Rows and roughly how far along a hidden order each lies, from 0 to 9:
[  2   0  -9   1   2  -2  -2  -2  -1  -1   2 -28   4   0  -1   1  -4  -2
   8  -1  -1   0   2   6  -5   4  -2   5  -3  -7  -1  -1  -5  -2  -2   7
   4  -2  25   1  -9  -2 -14  -4   0   5  19 -11  -3  -7   6  -9  -2   2
  -9   3  -2   3   5   5   2  14   0  -4  -4   1  11   5  -1   2   8  -3
   1  -1  -1   1   1  -6   0  -1   8  -2  -4]
6
[ -9  -1  -3   0   0  -1  -1  -3   1   1  -3  21  12  -1  -3   1  17   0
   5   0   4  -4   3   1  -4  -2 -12  -1   1  -7  -5  -5   5   6   0   2
   1   5  16   4  -6   1  16  -2   5   2  33  15  -3  -8 -25   2  -3  -5
   5   3   2  -1   2  -7  -1 -25  -7  -5  -8   0  -5   5   3  -4   0  -7
  14  -8   0  -1   1  -4   1   9 -16  -3 -11]
9
[ -1  -1   4   1   1  -1   0  -2   2   0  -1   6 -11   2  -1   4  14  -1
   8   0   0  -3   4  -2  -4  -1  -5  -8   5 -12  -4  -9  -1   1  -2  11
   2  -4  -2   7   1   0   4  -1   5  13  -2   6  -3 -11 -15   1  -1   2
   4   2   3   9   2  -3   3   9  -8  -4  -6   0  14   0   0   6   8  -6
   5   1  -1  -4  -1  -6   1   2   4  -4 -12]
8
[ -5   1   2  -1   0   1  -3   1   3  -1   1  27 -10  -2  -1   0  -8   0
  -8   0   1   2  -3  -8  -2   3  -5  17  -1   0   1   8   2  -7   1   2
  -2   0  14  -1   4  -1  -4   1 -10   8 -30   4   3   6   0  -2   0  -9
  -6   0   2  -5  -5   6  -2  13   9   3   7   0   9  -1  11  -5  -5  10
 -14   8   5   4  -1   7   2   8   2  -1  -1]
0
[  0   4   2   1   0   1  -3   0  -2   0   2  19  -4   1   0  -2  -1  -1
   4  -2  -1   2  -3  -4   3   3   3  12   6   2  -1   2  -6 -10   0  -8
  -3   1 -24  -2   1  -1   4  -4  -9  16  25   8   1  -2   9   4  -1  -5
  -4   6   4  -1  -3  -4   1  -2   0  11   6   0   9   4   3  -1  -5  -1
 -15   0   2  -2   2  10   6   7   8   2   4]
0
[ -2   6   0  -1   0  -1   2  -2   0   0   1 -23   2   3   0  -1 -14   0
   8   0   1   0  -1   6   3   5   7 -10  -5 -10  -5  -1 -10  -1  -1  -5
   2  -5  12  -1  -6  -1 -10   2  -1  -6  11 -17   0  -6 -14  -3   2   2
   7  -6  -1   1   6   4   1  21   0   5  12   1   3  -5   2   2   2   9
  -7   1   0   1   0   4   4   0  -1  -1  13]
3
[-13  -9   6   6   2   0  -8   6   4   1  -9  21   0   0  -3  -2  -5   0
 -14   1  -2   4   5   4   1  -4  -2   4   7  -3  -2 -14   0 -11   1   1
  -2   0 -21   3 -12   1   6  -4   3   2 -56  12  -4   6  -4  17   8   0
   3  -4   5  -2   0   2  -3   1   2   2  -1   2 -10  11   2   6  -2   9
  -4   8   2   1  -3  13  -8  -9   7  -3   5]
2
[ -9  -2  -5   1   0  -1  -3  -6  -1   0  -4   2   2   5  -1   0  11  -1
   4   1   3  -2   3  -1  -4  -6   1  -7   1   0  -2  17   3   2   1   0
   0  10  -3  -4   1   1   4  -6   9 -14  63  -7  -1   1 -15  10   5  -4
  -4  -8   7  -3   6  -5   0 -32  -4  -4  -6   0  -7   2   8 -16  -3  -3
  19  -3   0  -5   2   3   1  -3 -14  -1  -6]
9
[ -2   2   3   0   0   1  -3  -1   2   0   0 -39  -8  -1   0  -1  -5  -1
  -2  -1  -1   2  -4  -6   0   3  -1  17   1   3  -1   5  -4  -8   1  -2
  -3  -2 -13  -2   5  -1  -1  -1 -12  14   7   4   2   2   4   1   1  -8
  -6   3   3  -3  -4   0   0  -1   4   8   7   0  10   0   7  -5  -5   7
 -15   4   3   1   1   7   5   8   6   1   2]
0
[-14   6  -6   2   1   0   3   1  -5   1   1  -9   3  -2  -2   0 -18   0
   3  -2   5   1   2   8   5   3  14  -9  -4 -10  -2  -3  -7  -3   2 -11
  -2  -2  20  -1 -11  -1 -10   2   3   5  47 -12  -2  -3   1   3 -11  -4
   7   4  -4   2   1  -3   0  23   6   7  12  -1  -6  -5  -2   5  -2   7
   0  -5   0   0  -6  10   3   9  -7  -1   9]
1
[ 15  -8  -1   2   1   1   0  -1  -3   0 -10 -38 -10   1  -1  -3   1   1
  -4   0  -1   2   8   9   1  -2  -5  10   0   6   3  21   4   7   0  -3
   3   3 -22  -2  -3   3  13  -4   2 -10   1  -7   1   0   9   6  -1   0
  -3  -5   3  -2  -5  -4   0 -11  -8  -1 -11   0 -14   8  -8   0  -5  -8
   6  -7   2  -5  -2   1   2 -15   4   1  -3]
7
[ 32  10  10  -7  -1   3   2  -6  -1  -3  16 -26  -3  14   6   2  11   0
   4   4  -6  -1 -18 -23  -2 -11   8 -18  13  16   7  25   2   7   0   0
  -2  11   4  -7  28   2  -2   0  12 -47   9 -12   5  11  -1  -1  14  16
  -2 -13   7  -5  11  -3   1 -10  -6  -7  -3   2  16  -6   6 -25  -1  -9
  -1   2  -5  -8  16  -3   1 -12  -4   6   1]
9
